Below are the code and all the weights of a small trained network. Each question names an input and a class and asks about switching units off, where a switched-off unit gives its printed mean instead of its output.

import numpy as np


def w(rows, s, z=0):
    codes = np.array(rows[::2]) - 128.0
    scale = np.full(codes.shape[1], s)
    scale[-1] = z or s
    return codes * scale


def f(y):
    return np.maximum(y, 0)


def log_softmax(a):
    a = a - a.max(-1, keepdims=True)
    return a - np.log(np.exp(a).sum(-1, keepdims=True))


def net(x, mask):
    res = np.array(x, float).reshape(1, 6) / 4 @ E
    y = f(res @ A[0][:, :-1].T + A[0][:, -1])
    res = res + np.where(mask, y, B[0][:, -1]) @ B[0][:, :-1]
    return log_softmax(res[-1] @ U[:, :-1].T + U[:, -1])


A, B = {}, {}
E = w([
[73,50,24,70,250],'x0',
[131,118,179,204,192],'x1',
[245,199,128,230,207],'x2',
[26,129,84,198,96],'x3',
[94,127,222,69,136],'x4',
[122,254,50,90,130],'x5',
],0.0066)
A[0] = w([
[144,87,154,138,72,142],'N0',
[150,42,224,157,148,69],'N1',
[52,168,164,200,117,138],'N2',
[205,157,170,70,99,95],'N3',
[130,144,175,171,95,196],'N4',
[70,147,57,152,142,36],'N5',
[129,134,145,198,102,184],'N6',
[115,88,180,83,84,140],'N7',
[36,127,110,99,136,182],'N8',
[151,210,111,138,196,159],'N9',
[213,228,34,144,102,225],'N10',
[91,158,72,223,29,237],'N11',
[144,210,50,65,100,8],'N12',
[150,103,125,130,222,137],'N13',
[62,160,96,145,207,250],'N14',
[18,168,140,61,22,139],'N15',
[107,135,225,138,179,220],'N16',
[66,7,90,90,75,157],'N17',
],0.012,0.0027)
B[0] = w([
[135,171,129,161,74,163],'N0',
[124,190,222,114,222,183],'N1',
[161,56,191,114,187,181],'N2',
[45,85,120,121,191,179],'N3',
[194,116,150,145,149,178],'N4',
[111,114,169,157,204,179],'N5',
[190,95,164,111,131,176],'N6',
[108,161,132,115,60,184],'N7',
[74,112,219,81,123,199],'N8',
[124,64,67,126,147,204],'N9',
[229,35,116,1,154,253],'N10',
[217,10,184,201,76,227],'N11',
[198,177,188,87,118,196],'N12',
[133,142,85,172,226,186],'N13',
[100,91,97,156,207,205],'N14',
[127,254,247,136,104,238],'N15',
[175,154,145,122,229,180],'N16',
[30,46,61,173,78,239],'N17',
],0.017,0.012)
U = w([
[167,33,66,101,155,242],'0',
[30,65,211,176,134,146],'1',
[111,105,84,174,254,205],'2',
[213,236,203,124,171,205],'3',
[191,134,112,144,103,4],'4',
[107,124,96,175,40,31],'5',
[45,204,154,110,56,55],'6',
[139,247,48,175,105,38],'7',
],0.0095,0.0036)

Each question gives the input, the list of numbers given to net, and the class t.
The units are the neurons (one row each of A and B). Each row of codes is followed by its name. A weight is (code - 128) times the scale printed after its matrix; where a second scale follows, it is the last column's (A, B and U).
mask holds one flag per neuron, in row order. A switched-off neuron (its flag False) gives its mean, the last column of its row in B, instead of its output. The means were averaged over made-up inputs and are rounded, as every weight is.
A unit's drop is (log p(t) with every unit on - log p(t) with that unit switched off) / (log p(t) with every unit on - log p(t) with every unit switched off).
The circuit of an input: a set's keep is (log p(t) with only the set's units on - log p(t) with every unit switched off) / (log p(t) with every unit on - log p(t) with every unit switched off). Starting from the 12 units with the biggest drops (on a tie, the unit counted first), units are removed one at a time, each time the one whose removal leaves the highest keep (on an exact tie, the one counted first), for as long as the keep stays at least 0.8.
circuit, biggest first: the units of the circuit, biggest drop first
top k neurons: the k neurons with the biggest drops, biggest first
drop of u: that unit's drop, to one decimal
input [4,1,-4,-4,2,6], class 3: circuit, biggest first	(N12)
input [1,2,5,2,5,3], class 2: circuit, biggest first	(N11, N12)
input [-5,1,-8,-1,7,-5], class 6: top 4 neurons	(N17, N7, N15, N10)
input [-3,3,-3,-7,-3,-1], class 3: top 3 neurons	(N17, N14, N9)
input [3,8,-1,-4,-6,-8], class 2: top 2 neurons	(N15, N13)
input [3,-8,-6,-6,-2,-6], class 1: top 3 neurons	(N17, N12, N8)
input [5,5,1,-3,6,-4], class 2: top 2 neurons	(N15, N13)
input [1,8,1,3,2,-8], class 2: top 3 neurons	(N15, N12, N13)
input [-8,-3,-3,8,1,-7], class 3: top 2 neurons	(N15, N4)
input [2,7,-3,-5,-6,1], class 2: top 3 neurons	(N10, N11, N15)
input [-6,-5,-5,1,8,5], class 3: top 2 neurons	(N15, N12)
input [0,4,-1,2,6,-7], class 3: top 2 neurons	(N1, N16)
input [2,7,8,-8,-7,7], class 0: drop of N10	1.2
input [5,7,-3,-7,-3,5], class 2: circuit, biggest first	(N13)
input [-8,-8,6,-5,5,8], class 0: drop of N10	0.6
input [7,0,-2,-3,-5,1], class 2: drop of N13	0.1
input [7,0,-6,-4,-2,-3], class 1: drop of N8	0.0
